Below are the code and all the weights of a small trained network. Each question names an input and a class and asks about switching units off, where a switched-off unit gives its printed mean instead of its output.

import numpy as np


def w(rows, s, z=0):
    codes = np.array(rows[::2]) - 128.0
    scale = np.full(codes.shape[1], s)
    scale[-1] = z or s
    return codes * scale


def norm(h):
    return h / np.sqrt((h * h).mean(-1, keepdims=True) + 1e-5)


def f(y):
    return y / 2 * (1 + np.tanh(0.7978845608 * (y + 0.044715 * y**3)))


def log_softmax(a):
    a = a - a.max(-1, keepdims=True)
    return a - np.log(np.exp(a).sum(-1, keepdims=True))


def net(x, mask):
    res = np.array(x, float).reshape(1, 4) / 4 @ E
    u = 0
    for l in range(4):
        y = f(norm(res) @ A[l][:, :-1].T + A[l][:, -1])
        res = res + np.where(mask[u : u + 5], y, B[l][:, -1]) @ B[l][:, :-1]
        u += 5
    return log_softmax(norm(res)[-1] @ U[:, :-1].T + U[:, -1])


A, B = {}, {}
E = w([
[123,86,143,168,40,210],'x0',
[68,76,23,116,165,109],'x1',
[176,90,148,156,226,224],'x2',
[69,160,137,255,134,127],'x3',
],0.0075)
A[0] = w([
[251,103,207,137,63,147,47],'L0N0',
[82,57,127,172,203,168,253],'L0N1',
[95,127,3,69,111,165,218],'L0N2',
[74,142,61,126,108,121,159],'L0N3',
[123,167,100,186,244,90,105],'L0N4',
],0.0068,0.002)
B[0] = w([
[174,241,85,116,2,125,224],'L0N0',
[192,105,112,164,148,151,252],'L0N1',
[174,134,203,109,98,50,224],'L0N2',
[65,78,87,116,84,108,178],'L0N3',
[188,193,154,191,77,84,232],'L0N4',
],0.0093,0.0037)
A[1] = w([
[254,165,184,15,24,228,116],'L1N0',
[190,142,107,197,110,244,158],'L1N1',
[129,133,152,90,152,91,53],'L1N2',
[230,118,103,84,201,159,4],'L1N3',
[101,103,44,148,190,115,60],'L1N4',
],0.009,0.004)
B[1] = w([
[228,187,151,192,51,160,254],'L1N0',
[120,169,25,66,134,158,214],'L1N1',
[2,125,141,106,184,97,126],'L1N2',
[28,121,193,150,246,119,153],'L1N3',
[177,65,131,197,87,102,131],'L1N4',
],0.008,0.0096)
A[2] = w([
[97,143,74,165,119,191,61],'L2N0',
[105,57,158,104,133,127,167],'L2N1',
[202,139,91,114,187,151,4],'L2N2',
[137,89,65,245,167,139,111],'L2N3',
[185,58,112,93,62,141,140],'L2N4',
],0.011,0.0033)
B[2] = w([
[79,24,83,80,250,154,180],'L2N0',
[149,128,102,249,173,71,134],'L2N1',
[23,117,209,77,99,113,191],'L2N2',
[169,180,95,122,70,211,254],'L2N3',
[227,160,120,118,152,97,222],'L2N4',
],0.011,0.0045)
A[3] = w([
[103,103,162,150,121,245,87],'L3N0',
[138,151,52,99,127,38,38],'L3N1',
[84,136,154,102,58,113,152],'L3N2',
[123,139,216,89,153,87,208],'L3N3',
[103,126,206,142,58,105,1],'L3N4',
],0.011,0.003)
B[3] = w([
[85,65,49,117,116,215,254],'L3N0',
[67,2,201,98,48,143,244],'L3N1',
[125,160,98,69,154,161,209],'L3N2',
[98,195,7,168,184,109,226],'L3N3',
[87,118,114,151,252,129,172],'L3N4',
],0.01,0.0029)
U = w([
[31,73,125,97,91,57,145],'0',
[220,211,126,156,43,155,224],'1',
[98,105,68,134,148,251,157],'2',
[86,192,106,152,224,77,87],'3',
[179,52,173,159,123,104,60],'4',
[121,95,229,121,134,169,3],'5',
],0.014,0.0063)

Each question gives the input, the list of numbers given to net, and the class t.
The units are the neurons (one row each of A and B). Each row of codes is followed by its name. A weight is (code - 128) times the scale printed after its matrix; where a second scale follows, it is the last column's (A, B and U).
mask holds one flag per neuron, layer by layer. A switched-off neuron (its flag False) gives its mean, the last column of its row in B, instead of its output. The means were averaged over made-up inputs and are rounded, as every weight is.
A unit's drop is (log p(t) with every unit on - log p(t) with that unit switched off) / (log p(t) with every unit on - log p(t) with every unit switched off).
most important unit: the unit with the biggest drop
k most important neurons: the k neurons with the biggest drops, biggest first
k most important neurons of layer l: the k neurons of layer l with the biggest drops, biggest first
drop when u is switched off: that unit's drop, to one decimal
input [2,0,-6,5], class 0: most important unit => L1N0
input [3,-7,4,7], class 2: 4 most important neurons => [L0N2 L2N0 L1N1 L3N0]
input [-2,-1,-3,1], class 0: 3 most important neurons => [L1N0 L3N1 L2N2]
input [6,-1,-5,3], class 2: 2 most important neurons => [L1N0 L0N2]
input [7,-4,7,4], class 2: 3 most important neurons => [L2N0 L0N2 L1N1]
input [-8,-3,-2,6], class 3: 4 most important neurons => [L1N0 L0N1 L1N1 L2N3]
input [-7,-1,8,3], class 2: 2 most important neurons of layer 2 => [L2N3 L2N2]
input [4,4,-1,5], class 2: 2 most important neurons => [L2N0 L1N0]
input [7,-8,-3,8], class 2: 2 most important neurons => [L0N2 L0N4]
input [-5,1,1,0], class 3: 2 most important neurons => [L1N0 L0N0]
input [-4,-3,-8,-5], class 0: 2 most important neurons => [L0N0 L3N1]
input [-7,7,7,-2], class 3: 3 most important neurons => [L1N0 L0N2 L1N3]
input [-1,7,2,5], class 1: 2 most important neurons of layer 1 => [L1N4 L1N3]
input [5,7,2,-4], class 4: most important neuron => [L0N0]
input [7,-4,1,6], class 2: 2 most important neurons => [L2N0 L0N2]
input [4,-4,-2,5], class 2: 3 most important neurons => [L0N2 L2N0 L0N4]
input [0,8,-4,-6], class 0: 2 most important neurons => [L1N0 L3N1]
input [-2,2,-4,-1], class 0: drop when L3N1 is switched off => 0.1
input [-5,3,-7,-7], class 0: drop when L3N1 is switched off => 0.2
input [-8,-3,6,-7], class 3: most important unit => L3N3
input [-7,1,-5,0], class 0: drop when L3N1 is switched off => 0.3
input [0,-2,7,2], class 2: drop when L2N2 is switched off => 0.0
